Here is a tiny trained network, its code and every weight. The questions are about switching its units off for an input and a target symbol, where a switched-off unit gives its printed mean instead of its output.

import numpy as np


def w(rows, s, z=0):
    codes = np.array(rows[::2]) - 128.0
    scale = np.full(codes.shape[1], s)
    scale[-1] = z or s
    return codes * scale


def f(y):
    return y / 2 * (1 + np.tanh(0.7978845608 * (y + 0.044715 * y**3)))


def softmax(a):
    e = np.exp(a - a.max(-1, keepdims=True))
    return e / e.sum(-1, keepdims=True)


def log_softmax(a):
    a = a - a.max(-1, keepdims=True)
    return a - np.log(np.exp(a).sum(-1, keepdims=True))


def net(x, mask):
    ids = ['ΔΩβεζφ'.index(c) for c in x.split()]
    T = len(ids)
    res = E[ids] + P[:T]
    r = res
    for j in range(3):
        rows = slice(3 * j, 3 * j + 3)
        q, k, v = (r @ M[0][rows].T for M in (Q, K, V))
        z = softmax(np.where(np.tri(T) > 0, q @ k.T / 3**0.5, -1e9)) @ v
        o = O[0][rows]
        res = res + np.where(mask[j], z, o[:, -1]) @ o[:, :-1]
    y = f(res @ A[0][:, :-1].T + A[0][:, -1])
    res = res + np.where(mask[3:11], y, B[0][:, -1]) @ B[0][:, :-1]
    return log_softmax(res[-1] @ U[:, :-1].T + U[:, -1])


Q, K, V, O, A, B = {}, {}, {}, {}, {}, {}
E = w([
[210,140,196,97],'Δ',
[163,121,150,36],'Ω',
[167,167,88,113],'β',
[55,197,165,157],'ε',
[182,152,250,122],'ζ',
[108,128,140,34],'φ',
],0.023)
P = w([
[91,67,98,176],'0',
[115,94,112,166],'1',
[119,114,133,146],'2',
[125,130,133,130],'3',
[122,144,140,116],'4',
[132,155,145,102],'5',
[134,168,144,93],'6',
[135,179,148,83],'7',
[134,191,150,76],'8',
[138,202,155,71],'9',
[136,214,155,66],'10',
[136,218,145,46],'11',
[149,235,153,58],'12',
[150,252,156,69],'13',
],0.011)
Q[0] = w([
[163,66,126,126],'head 0',
[92,213,182,5],'head 0',
[103,49,43,156],'head 0',
[108,145,144,157],'head 1',
[93,163,99,90],'head 1',
[123,160,169,79],'head 1',
[70,73,88,214],'head 2',
[145,62,189,57],'head 2',
[185,117,165,99],'head 2',
],0.015)
K[0] = w([
[93,82,122,187],'head 0',
[154,254,145,89],'head 0',
[130,55,133,184],'head 0',
[153,143,201,131],'head 1',
[98,118,56,66],'head 1',
[168,164,137,63],'head 1',
[106,43,124,169],'head 2',
[129,234,82,176],'head 2',
[104,183,64,147],'head 2',
],0.014)
V[0] = w([
[221,138,105,190],'head 0',
[233,56,109,41],'head 0',
[156,136,9,114],'head 0',
[85,94,63,109],'head 1',
[190,64,78,94],'head 1',
[93,149,109,150],'head 1',
[171,61,111,119],'head 2',
[87,154,170,115],'head 2',
[135,147,54,179],'head 2',
],0.012)
O[0] = w([
[69,185,12,38,45],'head 0',
[90,2,74,135,120],'head 0',
[175,75,92,23,2],'head 0',
[203,151,134,190,35],'head 1',
[81,177,114,159,122],'head 1',
[181,90,70,141,52],'head 1',
[201,84,102,84,10],'head 2',
[130,132,162,215,229],'head 2',
[115,208,113,113,43],'head 2',
],0.0097,0.0081)
A[0] = w([
[192,214,175,76,112],'neuron 0',
[76,236,122,100,138],'neuron 1',
[129,123,75,185,155],'neuron 2',
[207,159,113,195,168],'neuron 3',
[94,204,132,228,78],'neuron 4',
[158,61,161,194,67],'neuron 5',
[201,103,153,60,254],'neuron 6',
[1,146,90,72,152],'neuron 7',
],0.009,0.0064)
B[0] = w([
[179,38,16,168,181],'neuron 0',
[185,151,10,177,208],'neuron 1',
[86,195,140,1,127],'neuron 2',
[23,166,182,32,152],'neuron 3',
[124,54,80,99,253],'neuron 4',
[137,160,145,180,152],'neuron 5',
[255,133,221,61,143],'neuron 6',
[118,189,37,40,164],'neuron 7',
],0.0066,0.023)
U = w([
[76,16,60,68,2],'Δ',
[108,1,106,79,42],'Ω',
[174,174,144,47,183],'β',
[100,129,104,142,210],'ε',
[169,130,196,96,115],'ζ',
[216,96,103,157,105],'φ',
],0.0069,0.0058)

Each question gives the input, a string of symbols that net reads in full, and the target symbol t.
The units are the heads (3 rows each of Q, K, V and O) and the neurons (one row each of A and B). Each row of codes is followed by its name. A weight is (code - 128) times the scale printed after its matrix; where a second scale follows, it is the last column's (O, A, B and U).
mask holds one flag per unit, heads first, then neurons. A switched-off unit (its flag False) gives its mean, the last column of its rows in O or B, instead of its output. The means were averaged over made-up inputs and are rounded, as every weight is.
A unit's drop is (log p(t) with every unit on - log p(t) with that unit switched off) / (log p(t) with every unit on - log p(t) with every unit switched off).
The circuit of an input: a set's keep is (log p(t) with only the set's units on - log p(t) with every unit switched off) / (log p(t) with every unit on - log p(t) with every unit switched off). Starting from all 11 units, units are removed one at a time, each time the one whose removal leaves the highest keep (on an exact tie, the one counted first), for as long as the keep stays at least 0.8.
circuit, biggest first: the units of the circuit, biggest drop first
most important unit: the unit with the biggest drop
k most important neurons: the k neurons with the biggest drops, biggest first
which heads matter: for each layer, one digit per head in row order, 1 if its drop is at least 0.15 and else 0, layers parted by /
input φ φ φ ε Δ ε Ω ζ Δ, target ε: most important unit : head 2
input φ β Ω ε ε β Ω, target β: circuit, biggest first : head 0; neuron 4; neuron 6
input ε β Δ, target β: which heads matter : 111
input Ω ε ε φ ε ε ζ ε ε ε ε Δ ε, target Δ: circuit, biggest first : head 0; head 2
input Ω φ ζ, target ζ: 3 most important neurons : neuron 4; neuron 0; neuron 1
input Ω Ω Ω β ε β ε, target β: 3 most important neurons : neuron 4; neuron 7; neuron 0
input ε φ Δ ε ε ε ζ ζ, target ε: circuit, biggest first : head 0; head 2
input ε β ζ Ω Ω ε ζ φ Δ Δ ε, target Δ: which heads matter : 100
input β ε ε ζ β ε ε φ, target φ: which heads matter : 100
input ζ ζ ε β ε ε φ β ε ε ζ φ φ φ, target ζ: circuit, biggest first : head 0; neuron 1; neuron 4
input Ω φ ζ Δ β Ω ζ, target β: which heads matter : 011
input φ ε φ φ ε φ β φ ζ ζ φ ε, target ζ: circuit, biggest first : head 2; head 0; neuron 0
input Ω ε Δ ε Δ Ω ε ε φ ε ε φ, target φ: circuit, biggest first : head 0; neuron 0
input ε φ Δ ε ε Δ ε φ ε β ε β, target β: circuit, biggest first : head 0; neuron 4
input φ ζ β φ, target β: which heads matter : 101
input ε ε φ ε Ω β φ ε ε φ ε φ ζ ζ, target ε: circuit, biggest first : head 2; head 0
input ε β φ φ ε ε ε ε ε Ω φ ε, target ζ: most important unit : head 0
input φ β Δ ε Ω β ε ε, target φ: circuit, biggest first : head 0; neuron 0; neuron 1
input ζ ζ Δ, target Δ: which heads matter : 110
input φ Ω β φ ε Ω, target φ: circuit, biggest first : neuron 0; head 0
input ε φ ε φ β, target ζ: which heads matter : 000
input Ω ε β φ β Ω, target β: 4 most important neurons : neuron 6; neuron 4; neuron 0; neuron 7
